Below is a small trained network, with its code and all its weights. Each question gives an input and a class and asks what happens when units are switched off, that is, made to give their printed mean instead of their output.

import numpy as np


def w(rows, s, z=0):
    codes = np.array(rows[::2]) - 128.0
    scale = np.full(codes.shape[1], s)
    scale[-1] = z or s
    return codes * scale


def f(y):
    return np.maximum(y, 0)


def log_softmax(a):
    a = a - a.max(-1, keepdims=True)
    return a - np.log(np.exp(a).sum(-1, keepdims=True))


def net(x, mask):
    res = np.array(x, float).reshape(1, 4) / 4 @ E
    y = f(res @ A[0][:, :-1].T + A[0][:, -1])
    res = res + np.where(mask, y, B[0][:, -1]) @ B[0][:, :-1]
    return log_softmax(res[-1] @ U[:, :-1].T + U[:, -1])


A, B = {}, {}
E = w([
[169,176,145,113,75,130,136,123,139,10,124],'x0',
[112,216,151,95,125,151,135,94,125,124,147],'x1',
[56,103,61,140,53,145,149,135,69,157,194],'x2',
[109,94,145,80,102,95,62,144,171,110,225],'x3',
],0.012)
A[0] = w([
[178,133,153,159,136,124,128,149,182,4,99,187],'neuron 0',
[182,133,139,125,122,103,111,135,112,44,98,151],'neuron 1',
[106,157,88,152,67,159,164,113,75,123,129,137],'neuron 2',
[166,177,131,105,114,143,137,117,98,98,112,89],'neuron 3',
[172,126,101,203,136,141,163,128,91,101,18,128],'neuron 4',
[100,153,126,129,80,137,138,121,95,157,152,154],'neuron 5',
[91,200,86,148,118,162,154,99,72,185,92,125],'neuron 6',
[163,97,112,123,172,114,106,130,151,212,117,253],'neuron 7',
[143,77,103,165,132,123,143,150,116,126,90,157],'neuron 8',
[127,217,160,101,177,142,133,101,112,203,112,168],'neuron 9',
[144,90,92,173,140,142,144,132,115,150,82,99],'neuron 10',
[138,112,126,162,155,120,135,146,132,208,98,196],'neuron 11',
[152,120,147,143,215,116,116,137,128,163,88,173],'neuron 12',
],0.012,0.0033)
B[0] = w([
[196,79,141,44,93,154,166,120,74,10,173,247],'neuron 0',
[160,131,110,30,123,142,130,116,83,62,152,207],'neuron 1',
[82,198,64,147,89,107,94,175,126,132,157,207],'neuron 2',
[98,73,124,131,132,145,141,132,78,90,113,179],'neuron 3',
[139,51,122,212,90,77,88,185,133,157,168,230],'neuron 4',
[128,227,83,120,93,122,125,199,143,156,140,186],'neuron 5',
[105,51,161,234,165,135,141,119,104,85,119,217],'neuron 6',
[138,166,139,224,182,131,171,186,104,97,115,205],'neuron 7',
[196,113,177,139,149,120,131,134,165,160,146,180],'neuron 8',
[147,141,177,142,248,158,164,112,155,143,115,200],'neuron 9',
[159,80,161,128,133,82,81,129,140,197,119,184],'neuron 10',
[110,92,171,244,158,157,127,103,130,103,113,197],'neuron 11',
[108,167,158,154,179,150,152,102,143,203,131,197],'neuron 12',
],0.013,0.015)
U = w([
[67,233,44,94,59,120,110,144,140,163,143,74],'0',
[128,143,197,167,204,129,168,118,182,216,103,164],'1',
[48,176,126,176,174,185,209,118,88,129,97,68],'2',
[78,92,98,109,90,127,121,2,132,141,19,1],'3',
[201,105,149,36,97,154,187,66,106,55,102,214],'4',
[113,68,95,194,74,69,108,200,80,139,152,178],'5',
],0.0078,0.0022)

Each question gives the input, the list of numbers given to net, and the class t.
The units are the neurons (one row each of A and B). Each row of codes is followed by its name. A weight is (code - 128) times the scale printed after its matrix; where a second scale follows, it is the last column's (A, B and U).
mask holds one flag per neuron, in row order. A switched-off neuron (its flag False) gives its mean, the last column of its row in B, instead of its output. The means were averaged over made-up inputs and are rounded, as every weight is.
A unit's drop is (log p(t) with every unit on - log p(t) with that unit switched off) / (log p(t) with every unit on - log p(t) with every unit switched off).
unit that matters most: the unit with the biggest drop
top k neurons: the k neurons with the biggest drops, biggest first
drop of u: that unit's drop, to one decimal
input [3,7,-5,-5], class 4: unit that matters most : neuron 0
input [-2,-1,5,3], class 0: top 2 neurons : [neuron 4; neuron 6]
input [-3,-2,-3,7], class 1: top 2 neurons : [neuron 0; neuron 4]
input [-6,7,7,-2], class 2: top 2 neurons : [neuron 6; neuron 4]
input [0,2,-3,-7], class 1: top 2 neurons : [neuron 9; neuron 12]
input [-1,5,0,0], class 1: top 3 neurons : [neuron 0; neuron 1; neuron 9]
input [0,3,-1,5], class 0: top 2 neurons : [neuron 0; neuron 6]
input [5,2,-2,2], class 4: drop of neuron 10 : 0.0
input [-5,-3,-2,7], class 1: drop of neuron 2 : 0.1
input [1,0,-2,-6], class 5: drop of neuron 4 : 4.7
